Below are the code and all the weights of a small trained network. Each question names an input and a class and asks about switching units off, where a switched-off unit gives its printed mean instead of its output.

import numpy as np


def w(rows, s, z=0):
    codes = np.array(rows[::2]) - 128.0
    scale = np.full(codes.shape[1], s)
    scale[-1] = z or s
    return codes * scale


def norm(h):
    return h / np.sqrt((h * h).mean(-1, keepdims=True) + 1e-5)


def f(y):
    return np.maximum(y, 0)


def log_softmax(a):
    a = a - a.max(-1, keepdims=True)
    return a - np.log(np.exp(a).sum(-1, keepdims=True))


def net(x, mask):
    res = np.array(x, float).reshape(1, 8) / 4 @ E
    u = 0
    for l in range(2):
        y = f(norm(res) @ A[l][:, :-1].T + A[l][:, -1])
        res = res + np.where(mask[u : u + 5], y, B[l][:, -1]) @ B[l][:, :-1]
        u += 5
    return log_softmax(norm(res)[-1] @ U[:, :-1].T + U[:, -1])


A, B = {}, {}
E = w([
[111,120,102,158,92],'x0',
[131,133,127,30,35],'x1',
[116,119,111,148,105],'x2',
[98,120,2,104,207],'x3',
[123,126,121,135,118],'x4',
[124,119,122,134,120],'x5',
[132,132,130,125,131],'x6',
[124,130,127,131,123],'x7',
],0.0092)
A[0] = w([
[43,118,144,148,101,114],'0.n0',
[137,116,219,254,150,95],'0.n1',
[77,107,39,80,110,44],'0.n2',
[72,62,147,149,110,7],'0.n3',
[102,132,55,189,168,65],'0.n4',
],0.0092,0.002)
B[0] = w([
[126,190,164,133,75,153],'0.n0',
[183,246,83,170,120,254],'0.n1',
[199,164,86,76,148,210],'0.n2',
[156,113,149,126,175,140],'0.n3',
[85,128,168,141,184,213],'0.n4',
],0.013,0.0065)
A[1] = w([
[154,120,175,129,4,36],'1.n0',
[169,126,150,151,194,100],'1.n1',
[132,103,177,52,177,220],'1.n2',
[168,127,222,73,74,7],'1.n3',
[2,143,106,168,243,99],'1.n4',
],0.0087,0.0022)
B[1] = w([
[56,40,155,103,141,217],'1.n0',
[121,92,148,191,120,193],'1.n1',
[124,165,84,162,108,203],'1.n2',
[70,92,146,100,85,206],'1.n3',
[117,9,175,114,118,254],'1.n4',
],0.012,0.0053)
U = w([
[202,214,167,198,128,252],'0',
[104,11,144,162,248,36],'1',
[53,85,190,60,52,102],'2',
[195,154,9,19,145,109],'3',
],0.015,0.0018)

Each question gives the input, the list of numbers given to net, and the class t.
The units are the neurons (one row each of A and B). Each row of codes is followed by its name. A weight is (code - 128) times the scale printed after its matrix; where a second scale follows, it is the last column's (A, B and U).
mask holds one flag per neuron, layer by layer. A switched-off neuron (its flag False) gives its mean, the last column of its row in B, instead of its output. The means were averaged over made-up inputs and are rounded, as every weight is.
A unit's drop is (log p(t) with every unit on - log p(t) with that unit switched off) / (log p(t) with every unit on - log p(t) with every unit switched off).
The circuit of an input: a set's keep is (log p(t) with only the set's units on - log p(t) with every unit switched off) / (log p(t) with every unit on - log p(t) with every unit switched off). Starting from all 10 units, units are removed one at a time, each time the one whose removal leaves the highest keep (on an exact tie, the one counted first), for as long as the keep stays at least 0.8.
units of the circuit, in order: the units of the circuit, biggest drop first
top k neurons: the k neurons with the biggest drops, biggest first
top k neurons in layer l: the k neurons of layer l with the biggest drops, biggest first
drop when u is switched off: that unit's drop, to one decimal
input [6,-3,3,0,0,1,-4,-8], class 0: top 3 neurons	0.n1, 0.n0, 1.n0
input [-5,0,2,5,-1,3,-1,-4], class 1: top 2 neurons	0.n1, 0.n4
input [8,5,5,2,2,8,1,6], class 3: units of the circuit, in order	0.n2
input [-8,-6,8,0,-3,1,3,-8], class 0: top 2 neurons	0.n1, 1.n0
input [8,-8,1,0,4,7,6,1], class 0: top 3 neurons	0.n1, 1.n0, 0.n0
input [-4,0,1,8,-5,-7,5,-1], class 1: top 2 neurons in layer 1	1.n4, 1.n1
input [-1,-4,8,0,-7,4,-4,6], class 0: drop when 0.n1 is switched off	2.4
input [-5,-7,-3,-2,8,5,-1,-2], class 0: drop when 0.n1 is switched off	2.0
input [0,-5,-3,-1,6,8,1,8], class 0: drop when 0.n1 is switched off	2.8
input [-3,-7,7,-1,-4,-5,4,-7], class 0: drop when 0.n1 is switched off	2.7
